|   21 |  485 | -130 |  187 |  439 |  -13 |  -31 | -> 439
| -375 |  -39 | -145 | -512 |  307 | -468 | -> -512
|  513 | -231 |  439 |  605 | -112 | -454 |    0 | -> -112
| -317 | -201 |  301 | -534 | -226 | -> 301
| -212 |  169 |  537 |    8 | -> 169
|   22 |  550 |  294 | -628 | -252 |  259 | -> -628
| -362 |  512 |   82 |   92 | -> 512
|  -60 | -351 |  464 |  -10 |  478 | -167 | -> -10
|   10 |   -5 | -457 |  217 |  446 |  120 | -399 | -> 446
---
|  -53 |  203 | -502 |  -98 |  252 |  228 |   82 |
| -209 | -408 |  249 |  203 | -186 |   35 |  177 |
| -247 | -226 |  463 | -181 |   22 |  -57 |  292 |
-> -408

|  -52 |   -6 |   10 |   -5 |   19 |  -17 |
|    6 |   31 |  333 |  426 |  -85 | -480 |
-> 31

|  -26 | -581 |   67 | -116 |   -2 |   92 |  261 |
|   43 |  375 | -104 |   51 |   32 |   71 |  168 |
-> 375

|  192 |  -65 |  192 |   68 |  151 | -179 |  293 |
| -184 |  323 | -241 |  -53 | -135 |   90 |  262 |
|  -40 |  318 | -268 |   48 | -246 | -217 |  529 |
-> 323

|  -58 |  496 | -266 |  -22 | -119 |
| -250 |  188 |  300 | -227 |  162 |
-> 188

| -297 |  204 |  564 | -525 | -290 | -123 |  190 |
| -351 | -338 | -402 |  187 |  115 |  211 |  292 |
-> -338

| -491 |    2 |  492 |  108 | -517 |    2 |
| -416 |  254 |  -41 | -130 |  282 |  254 |
-> 254

| -158 |   48 |  566 |  -48 |  -82 |   14 |
| -162 |   54 |  507 |  -49 |  -62 |   29 |
-> 54

| -106 |  -37 |  -72 | -103 |  -65 |  542 |  -43 |
|   86 |  -83 | -209 |    4 |  -33 |  230 | -394 |
|  186 | -113 |  176 | -286 | -132 |  189 |  157 |
-> -83

|  207 |  473 | -130 |  388 |   54 |
| -309 |   36 | -421 | -230 | -433 |
-> 36
---
| 191 | 163 | 372 | 542 | -> 163
|  397 |  579 | -246 | -263 |   53 | -> -246
|  -40 |  205 | -285 | -461 | -> 205
| -130 | -201 |  523 |  471 |  455 |  226 | -> 471
| 236 | 454 |  96 | -20 |  82 | 263 | 141 | -> 82
| -235 |  103 |  494 | -496 |   27 |   30 | -> -496
|  135 | -229 |  484 | -553 |  120 | -274 | -270 | -> 120
| 235 | 130 |  97 | 578 | -> 130
---
[[ 0.339 -1.788 -1.117 -1.726]
 [ 0.105  1.425  0.374 -0.369]
 [ 0.303  0.117 -0.025 -0.907]] result: 0.339

[[  37.49   54.49   61.95   33.84   34.62 -105.83   23.90]
 [  31.51   44.57  -14.43  -91.84  -11.30 -105.90   44.41]
 [  96.00 -224.49  -26.05   92.72  -91.18  126.39  -91.71]] result: 37.49

[[  5.3  -1.6  13.0   2.7   5.4   5.4   2.4]
 [  7.1  11.6  -1.7   9.0  10.7   4.8  11.8]
 [  8.7  -2.2  12.7 -19.3   5.4   5.9   9.5]] result: 5.3

[[  -5.083  -33.255   29.233   37.803   -3.257   58.785   43.132]
 [-131.172  -13.171  127.939 -134.843  -54.113  137.071  -61.192]
 [ -34.328   13.088   79.813  -29.276  -29.166   89.605   15.728]] result: -5.083

[[-2.25 -0.06 -0.13  0.33  0.77  1.51 -2.09]
 [-1.64  0.47  0.19  1.28  1.18  0.74 -1.04]
 [ 1.05 -0.14  0.59  1.98  1.31  0.55  1.78]] result: -2.25

[[ 0.498  1.245 -0.543 -0.129]
 [-1.675  0.410 -0.999  0.143]
 [ 0.154  1.210 -0.376 -1.864]] result: 0.498
---
[[  24  322  -72 -291  496  228]
 [ 248 -586   62  330 -239  199]] => 24, 199

[[  88  -65  376 -532  308   -2 -369]
 [ 174  -19  299 -587  327  -88  388]] => 88, 388

[[ 480   -5  527 -165  -40  640]
 [-518  398  486 -371  -38  395]] => 480, 395

[-463  298 -557  435   31  141 -570] => -463, -570

[[ 334  281  -42 -492]
 [ 295   21  -35 -489]
 [ 295  -23   32 -444]] => 334, -444

[-440  -34  502 -313  586] => -440, 586

[ 155 -629   66  636   91  -55] => 155, -55

[[ 141  408  534  427]
 [ -87 -398 -391 -140]] => 141, -140
---
|  253 |  -55 |  623 | -433 | -> -433

| -283 |  344 |   43 |  -12 |  570 | -548 |   -3 |
|  199 |  139 |  -72 |  424 |  -46 |  -34 |   -6 |
|  206 | -108 |  103 |  -17 |  -30 | -260 |   89 |
-> 89

|  550 |  294 |  352 | -130 |   62 | -542 |   55 | -> 55

|  91 | 112 | 459 | -55 | -49 | -> -49

|  612 | -295 | -146 |  220 | -> 220

| -272 | -111 |  482 | -191 |
|  320 | -247 | -171 |  253 |
| -360 | -558 | -439 | -288 |
-> -288

|  -98 | -207 | -486 |   37 | -174 | -321 |
|   78 |  563 |  415 | -296 |   37 | -368 |
-> -368

| -494 |  267 |   14 | -396 |  224 | -> 224
---
|   14 | -168 |  163 | -545 |  -62 |
|   14 | -122 |  146 |  -81 |  -62 |
: 163, -545

|  200 | -545 | -335 |  -14 |  238 |  -94 |  -10 |
|   23 |  -47 |  208 | -357 | -252 | -513 |  185 |
| -174 |  326 |  157 |  299 | -269 |   45 | -473 |
: 326, -545

|  178 |  132 | -374 |  295 | -476 |: 295, -476

|  173 |  105 |  -57 |  195 | -127 |
| -506 |  273 | -500 |  430 | -103 |
|  408 | -396 |  510 | -541 |  391 |
: 510, -541

| -395 | -308 |  279 | -489 |   76 |  321 |  139 |: 321, -489

|   -3 |   59 |  337 | -480 |  -90 |
|  170 |  352 | -128 |  -67 |  248 |
|  505 |  472 | -181 |  297 |   46 |
: 505, -480
